Each node is an arrangement of 9 marks. Each symbol rearranges the positions; applied to <1 2 3 4 5 6 7 8 9> they give: ku <9 1 2 3 4 5 6 7 8>; zi <9 8 7 6 5 4 3 2 1>.

In the rows, 2.6 means zero.

Rows of some nodes; one shown again gets a slightly different row:
<5 4 3 2 1 9 8 7 6>: 2.8 4.1 2.0 2.1 3.6 4.0 3.0 0.4 2.1 2.0 2.8
<8 7 6 5 4 3 2 1 9>: 2.1 2.4 2.7 3.0 1.5 1.5 2.6 2.9 1.8 4.4 3.0
<9 1 2 3 4 5 6 7 8>: 2.9 1.2 2.7 2.7 3.6 2.7 1.7 3.1 3.9 0.6 2.4
<7 8 9 1 2 3 4 5 6>: 2.3 3.5 2.4 2.6 1.3 1.4 2.1 2.2 1.6 4.4 2.8
<1 2 3 4 5 6 7 8 9>: 2.6 3.7 2.4 2.6 3.5 4.0 3.7 1.1 2.1 1.3 2.8
<2 1 9 8 7 6 5 4 3>: 2.8 0.8 3.8 3.4 2.5 2.2 2.1 3.0 3.5 0.7 2.4
<7 6 5 4 3 2 1 9 8>: 3.0 1.1 3.0 3.4 1.7 2.2 1.3 3.7 3.7 2.5 2.4
<6 7 8 9 1 2 3 4 5>: 1.9 3.6 1.9 1.8 3.4 3.7 3.8 1.5 1.5 3.3 2.9
<9 8 7 6 5 4 3 2 1>: 2.3 4.9 2.5 1.8 3.1 3.4 2.9 1.7 1.4 3.6 2.6
<9 1 2 3 4 5 6 7 8>: 3.0 1.2 2.9 2.4 3.7 2.6 2.0 2.9 4.0 1.0 2.4
<4 5 6 7 8 9 1 2 3>: 2.8 0.1 3.0 3.3 2.6 1.7 2.3 3.4 3.6 1.9 2.5
<9 8 7 6 5 4 3 2 1>: 2.4 4.8 2.6 1.7 2.8 3.1 2.7 1.6 1.2 3.4 2.6
<2 1 9 8 7 6 5 4 3>: 3.0 1.2 4.0 3.1 2.7 2.5 2.2 3.3 3.3 0.7 2.4
<6 7 8 9 1 2 3 4 5>: 2.2 4.0 1.9 1.6 3.6 3.7 3.6 1.5 1.5 3.2 3.1
<9 1 2 3 4 5 6 7 8>: 2.9 1.3 2.6 2.5 3.8 2.6 1.9 3.0 3.9 0.4 2.2

In each set, the symbols that take the first to the second take the third to the fourth. Give the fourth.
Answer with the node's name.
A 2.7 1.2 2.8 3.3 1.2 1.5 2.3 4.2 2.9 2.9 2.3
B 1.7 2.5 2.3 2.7 1.1 1.3 2.7 2.9 1.5 4.6 3.0
C 2.5 4.7 2.4 1.5 2.8 3.1 2.6 1.9 1.4 3.4 2.6
D <9 1 2 3 4 5 6 7 8>

A 2.7 0.1 3.0 3.2 2.5 1.6 2.2 3.2 3.8 1.8 2.5
B 2.4 2.5 3.4 2.7 1.2 1.1 1.9 3.5 2.1 3.7 2.5
C 2.9 2.7 2.2 2.4 4.3 4.3 3.7 1.6 3.6 1.5 2.7
D <2 1 9 8 7 6 5 4 3>

A 2.8 1.3 3.1 2.4 3.7 3.1 2.1 3.0 4.0 0.7 2.4
B 2.8 1.1 2.8 3.2 1.2 1.6 2.2 4.3 2.9 2.8 2.3
C 2.2 3.6 2.1 2.4 1.2 1.5 1.6 2.0 1.7 4.3 2.9
D <6 7 8 9 1 2 3 4 5>

A 2.8 1.4 2.7 2.3 3.7 2.8 1.7 2.7 3.9 0.5 2.1
B 2.9 1.3 3.7 3.5 2.4 2.8 2.0 3.3 3.2 0.6 2.4
C 2.8 1.4 2.7 2.3 3.7 3.0 1.9 2.9 4.0 0.4 2.3
D <2 1 9 8 7 6 5 4 3>

A 2.3 2.6 3.3 2.6 1.1 1.0 1.5 3.9 1.6 3.9 2.2
B 3.3 2.9 3.2 2.7 3.6 4.2 2.7 2.0 3.2 0.9 2.2
C 2.5 4.3 2.3 2.5 1.3 2.3 3.2 2.4 1.3 4.3 2.8
D <2 1 9 8 7 6 5 4 3>

A 2.9 1.1 3.9 3.5 2.5 2.3 1.9 3.4 3.4 0.7 2.5
B 2.2 3.6 2.4 2.5 1.3 1.6 1.7 2.4 1.4 4.5 2.9
C 2.5 0.5 3.0 3.3 2.5 1.9 2.0 3.4 3.8 2.0 2.5
D <8 7 6 5 4 3 2 1 9>

A 2.8 1.3 3.8 3.6 2.4 2.5 2.1 3.2 3.4 0.5 2.6
B 2.9 1.5 2.9 2.7 3.7 3.6 2.9 2.9 3.1 0.5 2.6
C 2.5 4.2 2.2 2.3 1.3 2.2 3.3 2.6 1.4 4.3 2.6
D <8 7 6 5 4 3 2 1 9>

A 2.6 1.2 3.8 3.6 2.7 2.7 2.2 3.2 3.5 0.7 2.4
B 3.3 2.6 3.0 2.6 3.8 4.3 2.5 2.5 3.5 1.1 2.5
C 2.9 2.7 2.3 2.5 4.3 4.0 3.6 1.6 3.6 1.4 2.4
D <4 5 6 7 8 9 1 2 3>

A 2.8 0.2 3.2 3.2 2.5 1.8 2.3 3.4 3.7 2.0 2.8
B 2.1 2.6 3.1 2.8 1.3 1.4 1.7 3.7 1.8 3.9 2.6
C 2.5 4.2 1.6 2.0 2.4 2.3 3.0 1.9 1.9 4.4 2.6
D <1 2 3 4 5 6 7 8 9>

A 2.4 0.2 3.0 3.5 2.6 1.6 2.3 3.4 3.8 1.8 3.1
B 2.3 2.4 3.6 2.7 1.0 1.2 1.7 3.6 1.9 3.8 2.6
C 2.8 2.7 2.2 2.5 4.1 4.0 3.6 1.5 3.3 1.7 2.6
D <2 1 9 8 7 6 5 4 3>

A 2.4 2.5 3.4 2.5 1.1 1.1 1.9 4.0 1.8 3.9 2.6
B 2.8 0.8 3.9 3.5 2.4 2.3 2.0 3.2 3.6 0.8 2.5
C 2.7 3.5 2.6 2.7 3.5 3.8 3.8 1.3 2.3 1.2 2.7
D <9 8 7 6 5 4 3 2 1>

A 2.5 4.3 2.3 2.5 1.2 2.2 3.3 2.4 1.2 4.5 2.8
B 2.5 3.7 1.7 2.0 3.6 3.5 2.8 0.7 2.4 2.3 2.7
C 2.7 2.7 2.1 2.2 4.2 4.1 3.5 1.5 3.7 1.4 2.5
D <2 1 9 8 7 6 5 4 3>

A 2.9 2.6 2.1 2.1 4.3 3.9 3.7 1.6 3.2 1.4 2.7
B 2.8 1.0 3.8 3.2 2.7 2.3 1.9 3.2 3.4 0.6 2.6
C 2.8 3.4 2.5 2.7 3.6 4.0 4.1 1.3 2.1 1.1 2.7
D <9 1 2 3 4 5 6 7 8>

A 2.8 1.1 3.1 3.1 1.3 1.5 2.3 4.7 2.8 3.1 2.2
B 2.1 3.8 2.3 2.6 1.2 1.5 1.9 2.1 1.5 4.3 2.7
C 2.3 4.0 2.4 2.6 1.4 2.4 3.2 2.7 1.6 4.1 2.6
D <5 4 3 2 1 9 8 7 6>

A 2.9 1.2 2.7 2.6 3.8 3.6 3.1 3.0 3.2 0.6 2.4
B 2.4 1.6 2.7 2.5 1.6 0.6 1.3 3.9 2.9 3.6 2.4
C 2.5 3.8 1.8 1.9 3.6 3.9 2.9 0.7 2.2 2.0 3.1
D <2 1 9 8 7 6 5 4 3>

A 2.0 2.3 2.4 2.7 1.3 0.9 2.5 2.9 1.8 4.5 3.0
B 2.7 0.9 2.6 2.6 3.5 2.6 2.0 2.8 3.8 0.4 2.4
C 2.5 4.1 1.7 2.0 3.9 3.6 2.7 0.8 1.9 2.2 2.7
D <6 7 8 9 1 2 3 4 5>

A 2.8 0.2 3.1 3.3 2.6 2.1 2.1 3.3 4.0 1.9 2.5
B 2.3 2.5 3.3 2.4 1.1 1.2 1.7 3.9 1.8 3.8 2.5
C 2.7 1.0 2.6 3.5 1.1 1.3 2.5 4.3 3.2 2.9 2.3
D <7 8 9 1 2 3 4 5 6>

A 2.1 3.7 1.9 1.6 3.5 3.4 3.8 1.3 1.7 3.0 3.3
B 2.6 3.4 2.3 2.6 1.2 1.4 1.6 2.3 1.5 4.5 2.9
C 3.0 1.6 2.7 2.4 3.4 3.0 1.8 2.8 3.9 0.7 2.1
D <1 2 3 4 5 6 7 8 9>

A 2.4 3.9 1.7 1.9 3.7 3.8 2.8 0.8 2.3 2.1 2.7
B 2.8 1.4 2.9 2.4 3.8 3.9 3.2 3.0 3.1 0.7 2.7
C 2.4 4.2 2.2 2.4 1.3 2.4 3.4 2.5 1.2 4.3 2.8
D <5 4 3 2 1 9 8 7 6>

A 3.4 2.6 2.8 2.5 3.7 4.3 2.9 2.2 3.8 0.7 2.4
B 3.0 0.2 2.9 3.6 2.6 1.8 2.0 3.4 4.0 1.9 3.0
C 2.1 3.7 2.2 2.5 1.4 1.6 1.6 2.3 1.6 4.5 2.7
D <6 7 8 9 1 2 3 4 5>

A 2.2 4.5 2.3 1.8 2.7 3.0 2.8 1.8 1.3 3.5 2.6
B 2.3 4.8 2.3 1.6 2.8 3.1 2.9 1.7 1.5 3.6 2.7
C 2.2 2.5 2.4 2.6 1.3 1.1 2.5 2.9 1.8 4.5 3.1
D <8 7 6 5 4 3 2 1 9>

A 2.4 4.0 2.0 2.3 1.4 2.5 3.4 2.5 1.4 4.2 2.8
B 2.8 1.1 3.0 2.7 3.6 2.9 1.6 2.6 3.9 0.7 2.3
C 2.6 0.3 2.9 3.1 2.6 1.7 1.9 3.4 3.9 1.7 2.6
D <8 7 6 5 4 3 2 1 9>

A 2.6 0.3 3.0 3.4 2.7 1.7 1.9 3.3 3.8 1.9 2.5
B 2.2 2.7 3.3 2.7 0.9 1.2 1.6 3.9 1.6 3.9 2.4
C 2.5 4.0 2.7 2.6 3.3 4.0 3.6 1.2 2.2 1.1 2.6
D <9 1 2 3 4 5 6 7 8>

A 3.0 1.4 2.6 2.6 3.6 2.6 1.7 2.9 3.8 0.7 2.1
B 3.0 1.1 3.1 3.2 1.7 1.9 1.1 3.5 3.8 2.3 2.2
C 2.3 3.7 2.3 2.6 1.1 1.5 1.6 2.2 1.7 4.5 2.9
D <5 4 3 2 1 9 8 7 6>

A 2.6 3.6 2.6 2.6 3.7 4.0 3.9 1.1 2.5 1.4 2.8
B 2.3 4.7 2.5 1.6 2.8 3.2 2.5 1.6 1.4 3.8 2.5
C 2.7 1.6 2.7 2.7 1.6 0.7 1.6 3.8 2.8 3.6 2.3
D <4 5 6 7 8 9 1 2 3>

A 2.7 4.8 2.5 1.6 2.9 3.3 2.9 1.8 1.4 3.8 2.6
B 2.3 4.1 2.2 2.7 1.6 2.3 3.2 2.6 1.2 4.4 2.9
C 2.8 3.6 2.7 2.7 3.9 3.9 3.8 1.0 2.0 1.1 3.0
D <6 7 8 9 1 2 3 4 5>

